Here is a tiny trained network, its code and every weight. The questions are about switching its units off for an input and a class, where a switched-off unit gives its printed mean instead of its output.

import numpy as np


def w(rows, s, z=0):
    codes = np.array(rows[::2]) - 128.0
    scale = np.full(codes.shape[1], s)
    scale[-1] = z or s
    return codes * scale


def norm(h):
    return h / np.sqrt((h * h).mean(-1, keepdims=True) + 1e-5)


def f(y):
    return np.maximum(y, 0)


def log_softmax(a):
    a = a - a.max(-1, keepdims=True)
    return a - np.log(np.exp(a).sum(-1, keepdims=True))


def net(x, mask):
    res = np.array(x, float).reshape(1, 2) / 4 @ E
    u = 0
    for l in range(4):
        y = f(norm(res) @ A[l][:, :-1].T + A[l][:, -1])
        res = res + np.where(mask[u : u + 7], y, B[l][:, -1]) @ B[l][:, :-1]
        u += 7
    return log_softmax(norm(res)[-1] @ U[:, :-1].T + U[:, -1])


A, B = {}, {}
E = w([
[86,111,12,83,50,160],'x0',
[143,133,179,242,1,142],'x1',
],0.0092)
A[0] = w([
[121,130,146,138,150,134,92],'L0N1',
[127,128,158,117,253,124,159],'L0N2',
[116,131,102,125,115,132,51],'L0N3',
[120,123,85,89,157,132,59],'L0N4',
[132,135,83,116,102,125,31],'L0N5',
[122,121,150,134,148,120,3],'L0N6',
[131,129,87,93,149,128,4],'L0N7',
],0.042,0.0029)
B[0] = w([
[110,139,138,136,105,111,151],'L0N1',
[255,170,87,76,195,164,253],'L0N2',
[124,107,132,110,113,127,152],'L0N3',
[82,176,130,107,141,87,189],'L0N4',
[114,88,130,128,143,117,166],'L0N5',
[129,139,129,162,130,148,150],'L0N6',
[88,183,139,108,133,126,177],'L0N7',
],0.059,0.032)
A[1] = w([
[189,4,152,147,140,154,26],'L1N1',
[60,145,133,162,104,164,13],'L1N2',
[179,164,202,199,114,138,200],'L1N3',
[85,124,51,154,140,156,1],'L1N4',
[166,130,124,142,156,160,126],'L1N5',
[123,54,35,133,95,196,138],'L1N6',
[100,87,158,220,105,133,80],'L1N7',
],0.036,0.0026)
B[1] = w([
[211,99,46,221,30,177,206],'L1N1',
[72,99,209,67,213,166,184],'L1N2',
[136,224,176,241,136,110,249],'L1N3',
[124,126,191,100,157,121,132],'L1N4',
[57,141,136,121,112,33,206],'L1N5',
[76,32,53,97,105,110,180],'L1N6',
[112,138,86,100,181,252,249],'L1N7',
],0.03,0.018)
A[2] = w([
[119,135,148,101,69,86,154],'L2N1',
[122,137,111,135,45,95,4],'L2N2',
[253,128,76,33,176,125,172],'L2N3',
[63,126,133,158,151,70,38],'L2N4',
[108,178,192,123,41,91,25],'L2N5',
[176,121,102,94,149,120,192],'L2N6',
[142,147,123,105,104,103,35],'L2N7',
],0.04,0.0024)
B[2] = w([
[48,173,127,91,178,188,138],'L2N1',
[140,169,97,100,130,167,136],'L2N2',
[234,215,106,3,142,104,254],'L2N3',
[80,103,196,103,54,99,153],'L2N4',
[112,25,150,137,129,79,141],'L2N5',
[162,108,154,107,127,161,177],'L2N6',
[156,117,211,178,192,181,142],'L2N7',
],0.031,0.043)
A[3] = w([
[154,93,86,165,93,65,71],'L3N1',
[170,157,161,119,137,139,199],'L3N2',
[240,225,50,48,189,102,4],'L3N3',
[252,125,106,83,133,133,91],'L3N4',
[184,87,123,118,210,101,136],'L3N5',
[212,170,148,159,53,63,125],'L3N6',
[140,222,135,126,144,9,176],'L3N7',
],0.032,0.0022)
B[3] = w([
[142,140,121,173,152,189,137],'L3N1',
[139,173,107,132,84,103,169],'L3N2',
[236,191,97,76,168,92,255],'L3N3',
[4,133,159,58,127,77,206],'L3N4',
[65,156,150,95,77,102,159],'L3N5',
[101,154,99,134,153,2,152],'L3N6',
[185,40,105,169,89,157,184],'L3N7',
],0.047,0.046)
U = w([
[5,96,165,50,115,63,180],'0',
[115,232,146,232,171,192,175],'1',
[160,117,140,135,129,109,2],'2',
[156,125,133,243,106,10,135],'3',
[144,139,125,129,118,117,33],'4',
[162,110,143,131,135,110,20],'5',
[227,234,106,36,163,34,186],'6',
[98,58,28,146,84,200,188],'7',
],0.016,0.0098)

Each question gives the input, the list of numbers given to net, and the class t.
The units are the neurons (one row each of A and B). Each row of codes is followed by its name. A weight is (code - 128) times the scale printed after its matrix; where a second scale follows, it is the last column's (A, B and U).
mask holds one flag per neuron, layer by layer. A switched-off neuron (its flag False) gives its mean, the last column of its row in B, instead of its output. The means were averaged over made-up inputs and are rounded, as every weight is.
A unit's drop is (log p(t) with every unit on - log p(t) with that unit switched off) / (log p(t) with every unit on - log p(t) with every unit switched off).
The circuit of an input: a set's keep is (log p(t) with only the set's units on - log p(t) with every unit switched off) / (log p(t) with every unit on - log p(t) with every unit switched off). Starting from the 12 units with the biggest drops (on a tie, the unit counted first), units are removed one at a time, each time the one whose removal leaves the highest keep (on an exact tie, the one counted first), for as long as the keep stays at least 0.8.
units of the circuit, in order: the units of the circuit, biggest drop first
top k neurons: the k neurons with the biggest drops, biggest first
top k neurons in layer l: the k neurons of layer l with the biggest drops, biggest first
drop when u is switched off: that unit's drop, to one decimal
input [7,-6], class 0: units of the circuit, in order => L0N2, L2N3, L3N3
input [2,-2], class 0: top 3 neurons in layer 0 => L0N4, L0N2, L0N7
input [7,-3], class 0: top 3 neurons => L0N2, L3N3, L2N3
input [8,7], class 7: top 3 neurons => L0N2, L0N4, L0N7
input [7,-4], class 0: top neuron in layer 2 => L2N3
input [8,5], class 7: top 4 neurons => L0N2, L0N4, L2N3, L0N7
input [-1,5], class 1: top 4 neurons in layer 0 => L0N2, L0N4, L0N5, L0N7
input [-3,4], class 1: top 4 neurons => L0N2, L0N4, L2N3, L0N7
input [0,1], class 1: top 3 neurons => L0N2, L0N4, L0N3
input [-6,5], class 1: top 3 neurons => L0N2, L2N3, L0N4
input [4,-1], class 0: top 2 neurons => L0N2, L3N3
input [-8,8], class 1: top 2 neurons => L0N2, L2N3
input [6,-6], class 0: top 3 neurons => L0N4, L0N2, L2N3
input [-4,7], class 1: top 3 neurons => L0N2, L0N4, L2N3
input [5,8], class 7: top 4 neurons => L0N2, L0N4, L0N7, L2N3
input [8,-3], class 0: top 3 neurons => L0N2, L3N3, L2N3
input [0,6], class 1: top 3 neurons in layer 0 => L0N2, L0N4, L0N5
input [4,4], class 7: drop when L0N7 is switched off => 0.5
input [6,6], class 7: drop when L0N7 is switched off => 0.4
input [8,-7], class 0: drop when L2N6 is switched off => 0.0
